Here is a tiny trained network, its code and every weight. The questions are about switching its units off for an input and a class, where a switched-off unit gives its printed mean instead of its output.

import numpy as np


def w(rows, s, z=0):
    codes = np.array(rows[::2]) - 128.0
    scale = np.full(codes.shape[1], s)
    scale[-1] = z or s
    return codes * scale


def f(y):
    return y / 2 * (1 + np.tanh(0.7978845608 * (y + 0.044715 * y**3)))


def log_softmax(a):
    a = a - a.max(-1, keepdims=True)
    return a - np.log(np.exp(a).sum(-1, keepdims=True))


def net(x, mask):
    res = np.array(x, float).reshape(1, 5) / 4 @ E
    y = f(res @ A[0][:, :-1].T + A[0][:, -1])
    res = res + np.where(mask, y, B[0][:, -1]) @ B[0][:, :-1]
    return log_softmax(res[-1] @ U[:, :-1].T + U[:, -1])


A, B = {}, {}
E = w([
[144,167,66,161,198,45],'x0',
[76,55,141,12,43,44],'x1',
[138,150,104,215,122,65],'x2',
[99,184,228,255,23,140],'x3',
[165,208,131,91,166,185],'x4',
],0.0085)
A[0] = w([
[181,165,50,167,156,126,212],'N1',
[161,158,93,156,221,184,194],'N2',
[72,77,55,35,135,128,211],'N3',
[96,101,2,159,184,43,216],'N4',
[132,112,151,149,98,150,65],'N5',
[65,203,230,177,30,152,220],'N6',
[139,190,123,113,201,199,160],'N7',
[96,125,48,157,184,39,181],'N8',
[104,46,116,19,43,105,254],'N9',
],0.01,0.0039)
B[0] = w([
[150,246,128,176,166,173,190],'N1',
[164,159,128,169,175,164,203],'N2',
[140,154,66,13,170,113,220],'N3',
[183,179,153,101,88,53,223],'N4',
[136,110,163,120,84,95,140],'N5',
[38,70,221,174,99,104,237],'N6',
[155,105,182,168,221,222,188],'N7',
[211,153,157,123,40,71,202],'N8',
[80,76,90,86,162,123,254],'N9',
],0.011,0.015)
U = w([
[158,184,111,120,72,84,31],'0',
[118,158,136,151,189,214,57],'1',
[10,101,147,154,58,126,252],'2',
[100,98,55,6,158,128,111],'3',
],0.014,0.0027)

Each question gives the input, the list of numbers given to net, and the class t.
The units are the neurons (one row each of A and B). Each row of codes is followed by its name. A weight is (code - 128) times the scale printed after its matrix; where a second scale follows, it is the last column's (A, B and U).
mask holds one flag per neuron, in row order. A switched-off neuron (its flag False) gives its mean, the last column of its row in B, instead of its output. The means were averaged over made-up inputs and are rounded, as every weight is.
A unit's drop is (log p(t) with every unit on - log p(t) with that unit switched off) / (log p(t) with every unit on - log p(t) with every unit switched off).
The circuit of an input: a set's keep is (log p(t) with only the set's units on - log p(t) with every unit switched off) / (log p(t) with every unit on - log p(t) with every unit switched off). Starting from all 9 units, units are removed one at a time, each time the one whose removal leaves the highest keep (on an exact tie, the one counted first), for as long as the keep stays at least 0.8.
circuit, biggest first: the units of the circuit, biggest drop first
top k neurons: the k neurons with the biggest drops, biggest first
drop when u is switched off: that unit's drop, to one decimal
input [8,6,8,8,5], class 2: circuit, biggest first -> N6
input [6,1,3,-3,8], class 0: top 4 neurons -> N8; N4; N9; N6
input [-4,3,7,-1,-6], class 3: circuit, biggest first -> N6; N9
input [6,-8,2,-7,-7], class 0: top 2 neurons -> N4; N8
input [6,6,3,-2,-6], class 0: top 3 neurons -> N8; N4; N7
input [4,-1,7,5,6], class 1: top 2 neurons -> N1; N4
input [-3,4,6,-1,-6], class 3: top 2 neurons -> N6; N9
input [1,-1,2,-8,1], class 0: top 4 neurons -> N4; N8; N9; N1
input [-1,-2,-1,-8,3], class 1: top 2 neurons -> N7; N2
input [-4,-1,-5,8,8], class 2: drop when N6 is switched off -> 0.4
input [7,0,-1,7,1], class 2: drop when N7 is switched off -> 0.0
input [-7,-3,0,-7,6], class 1: drop when N7 is switched off -> 0.1
